Below are the code and all the weights of a small trained network. Each question names an input and a class and asks about switching units off, where a switched-off unit gives its printed mean instead of its output.

import numpy as np


def w(rows, s, z=0):
    codes = np.array(rows[::2]) - 128.0
    scale = np.full(codes.shape[1], s)
    scale[-1] = z or s
    return codes * scale


def f(y):
    return np.maximum(y, 0)


def log_softmax(a):
    a = a - a.max(-1, keepdims=True)
    return a - np.log(np.exp(a).sum(-1, keepdims=True))


def net(x, mask):
    res = np.array(x, float).reshape(1, 2) / 4 @ E
    y = f(res @ A[0][:, :-1].T + A[0][:, -1])
    res = res + np.where(mask, y, B[0][:, -1]) @ B[0][:, :-1]
    return log_softmax(res[-1] @ U[:, :-1].T + U[:, -1])


A, B = {}, {}
E = w([
[100,164,199,174,178,61,79,28,131,249,133,121],'x0',
[58,123,131,93,132,115,205,121,160,127,70,67],'x1',
],0.017)
A[0] = w([
[160,64,43,48,87,182,166,197,63,78,125,119,140],'N1',
[92,133,203,219,172,72,118,44,121,237,130,97,78],'N2',
[228,191,154,159,149,123,57,132,111,138,195,213,144],'N3',
[158,96,87,193,80,165,106,149,93,176,255,199,85],'N4',
[93,149,146,30,129,91,166,107,238,144,4,11,132],'N5',
[210,156,152,180,112,142,60,143,79,156,151,187,114],'N6',
[148,46,95,139,117,73,80,74,126,161,66,164,248],'N7',
[116,165,229,239,217,64,75,96,118,182,159,132,102],'N8',
],0.0081,0.018)
B[0] = w([
[85,162,105,135,137,169,114,110,190,171,174,119,253],'N1',
[96,162,95,81,105,155,128,176,153,91,140,140,236],'N2',
[71,92,151,180,157,125,151,122,92,141,95,87,219],'N3',
[103,166,177,99,142,77,166,160,61,9,95,142,180],'N4',
[118,113,186,212,109,80,166,153,95,98,103,96,218],'N5',
[93,134,152,167,128,110,148,170,128,116,96,99,193],'N6',
[172,81,119,156,156,152,84,20,160,193,92,135,227],'N7',
[86,136,107,98,83,184,141,156,167,104,133,118,239],'N8',
],0.015,0.022)
U = w([
[62,111,185,201,144,99,175,169,82,109,92,84,85],'0',
[81,177,67,65,131,221,131,174,169,120,134,125,79],'1',
[140,44,115,192,160,156,92,28,156,245,104,111,246],'2',
[184,131,107,69,145,112,144,150,96,135,118,112,105],'3',
[166,110,114,93,150,69,118,118,99,131,133,150,100],'4',
[154,171,116,94,168,73,123,163,137,125,96,146,99],'5',
[131,132,153,54,180,87,131,142,64,130,128,135,97],'6',
[167,103,118,93,115,113,111,135,97,142,156,153,101],'7',
],0.012,0.011)

Each question gives the input, the list of numbers given to net, and the class t.
The units are the neurons (one row each of A and B). Each row of codes is followed by its name. A weight is (code - 128) times the scale printed after its matrix; where a second scale follows, it is the last column's (A, B and U).
mask holds one flag per neuron, in row order. A switched-off neuron (its flag False) gives its mean, the last column of its row in B, instead of its output. The means were averaged over made-up inputs and are rounded, as every weight is.
A unit's drop is (log p(t) with every unit on - log p(t) with that unit switched off) / (log p(t) with every unit on - log p(t) with every unit switched off).
The circuit of an input: a set's keep is (log p(t) with only the set's units on - log p(t) with every unit switched off) / (log p(t) with every unit on - log p(t) with every unit switched off). Starting from all 8 units, units are removed one at a time, each time the one whose removal leaves the highest keep (on an exact tie, the one counted first), for as long as the keep stays at least 0.8.
circuit, biggest first: the units of the circuit, biggest drop first
most important unit: the unit with the biggest drop
top k neurons: the k neurons with the biggest drops, biggest first
drop of u: that unit's drop, to one decimal
input [-5,5], class 0: most important unit => N5
input [-1,3], class 2: circuit, biggest first => N4; N2
input [-2,-3], class 2: circuit, biggest first => N5; N2
input [6,-5], class 1: top 2 neurons => N8; N2
input [-2,-2], class 2: top 2 neurons => N2; N8
input [-5,7], class 0: top 2 neurons => N5; N7
input [6,-2], class 1: top 2 neurons => N2; N8
input [1,3], class 2: top 2 neurons => N4; N6
input [8,6], class 1: top 2 neurons => N2; N8
input [-6,6], class 0: top 4 neurons => N5; N2; N7; N8
input [8,-7], class 1: top 3 neurons => N8; N2; N5
input [-3,0], class 2: top 3 neurons => N2; N8; N4
input [2,3], class 2: top 2 neurons => N4; N6
input [4,-6], class 0: most important unit => N3
input [-3,-6], class 0: drop of N4 => 0.2
input [8,-5], class 1: drop of N8 => 0.6
input [5,-7], class 0: drop of N3 => 1.8
